[[131 138 124 123 110 117 120 132 124 131 133 107]
 [127 125 124 124 128 121 132 125 127 123 127 132]
 [123 125 123 125 123 118 131 129 127 124 127 131]
 [133 134 128 126 123 127 123 128 126 131 130 116]
 [133 131 123 122 125 121 127 124 124 125 129 121]
 [130 138 125 125 109 118 120 134 125 132 133 108]
 [126 131 119 119 111 108 127 130 124 124 131 118]
 [128 137 126 127 108 119 120 136 126 134 134 108]
 [130 134 120 119 111 110 125 128 123 126 131 113]
 [122 132 129 131 113 124 123 138 130 134 131 120]
 [129 131 120 120 116 112 127 127 124 124 130 118]
 [127 133 131 131 120 129 123 134 129 134 131 119]
 [126 128 121 122 119 114 130 128 126 124 129 125]
 [124 136 127 129 105 119 120 140 128 135 134 112]
 [125 134 130 131 114 125 122 136 129 134 132 117]
 [131 136 122 121 111 114 122 130 123 128 133 109]]
Counting starts at 0.
Find the top-left entry.
A: 131
The entry at row 1, column 1: 125
The bottom entry of the column that holds the largest entry is 130
The entry in row 2 and column 1: 125
Find the entry in row 1 and column 0.
A: 127
Find the entry in the bottom-right corner.
A: 109
Find the entry directly below the largest entry.
A: 136
The entry in row 0 and column 1 is 138
Find the bottom-left entry.
A: 131
Find the entry directly above the smallest entry.
A: 119
Find the top-right entry.
A: 107
Find the entry in row 0 and column 2.
A: 124
Find the maximum.
A: 140
The bottom entry of the column that holds the smallest entry is 111
The entry in row 1 and column 2: 124
Find the entry directly above the largest entry.
A: 128
Find the entry in row 2 and column 2.
A: 123
Find the entry at row 2, column 0.
A: 123

Questions about the array below. Counting starts at 0.
1) Read off the top-left entry.
2) Read off the entry directly below 142.
3) Read off the entry directly above 127.
4) Read off the entry just left of 141.
5) Read off the entry just right of the centre entry.
6) Read off the entry just right of 101.
7) Read off the centre entry.
8) Read off the entry in row 2 and column 0.
[[154 120 154 120 118 102 110]
 [152 137 116 105 108 126 127]
 [142 105 104 107 138 122 103]
 [133 118 150 150 112 103 116]
 [137 111 109 116 115 136 119]
 [147 103 125 139 151 148 155]
 [123 129 154 145 131 136 121]
 [149 115 105 130 132 148 155]
 [115 137 152 108 122 137 105]
 [146 139 145 153 141 131 129]
 [115 111 129 123 139 123 133]
 [115 102 149 115 102 101 120]
 [117 135 150 140 112 154 115]]
1) 154
2) 133
3) 110
4) 153
5) 131
6) 120
7) 145
8) 142

W =
[[121, 134, 129, 114, 126, 130, 124, 131, 125, 130, 140],
 [128, 118, 129, 126, 129, 122, 130, 131, 143, 136, 128],
 [127, 123, 124, 130, 141, 104, 128, 124, 126, 128, 129],
 [136, 134, 131, 139, 119, 140, 138, 130, 126, 120, 116],
 [115, 133, 128, 126, 132, 124, 129, 128, 124, 136, 137],
 [134, 126, 136, 131, 133, 126, 131, 134, 143, 132, 123],
 [118, 134, 128, 114, 125, 130, 125, 130, 123, 129, 141],
 [129, 117, 128, 125, 129, 122, 130, 131, 144, 136, 128],
 [126, 133, 131, 112, 125, 131, 120, 132, 126, 129, 137],
 [130, 134, 131, 120, 128, 130, 112, 129, 125, 128, 131],
 [134, 128, 139, 133, 133, 127, 132, 136, 140, 131, 122],
 [121, 134, 129, 113, 125, 130, 124, 131, 125, 129, 140],
 [135, 128, 139, 133, 132, 128, 132, 136, 140, 130, 121]]
Rows and columns are numbered from 0.
The entry at row 1, column 0 is 128
The entry in row 2 and column 0 -> 127
Report the bottom-right entry.
A: 121
The top-right entry: 140
Report the entry at row 1, column 1.
A: 118
The top entry of the column that holds the largest entry: 125
Report the centre entry.
A: 130
Report the bottom-left entry.
A: 135
The entry in row 0 and column 1: 134
Report the entry directly above the largest entry.
A: 123
The entry in row 2 and column 2: 124
Report the entry at row 0, column 2.
A: 129
Report the entry in row 0 and column 0.
A: 121
Report the entry directly below the centre entry.
A: 122
Report the top entry of the column that holds the smallest entry.
A: 130
The entry in row 2 and column 1 is 123
The bottom entry of the column that holds the smallest entry is 128
Report the entry in row 1 and column 2.
A: 129
Report the entry just left of the largest entry.
A: 131
Report the bottom entry of the column that holds the largest entry.
A: 140
The entry directly below the largest entry -> 126
Report the entry just right of the smallest entry.
A: 128
The entry just left of the smallest entry is 141
Report the maximum.
A: 144
The entry just left of 116: 120
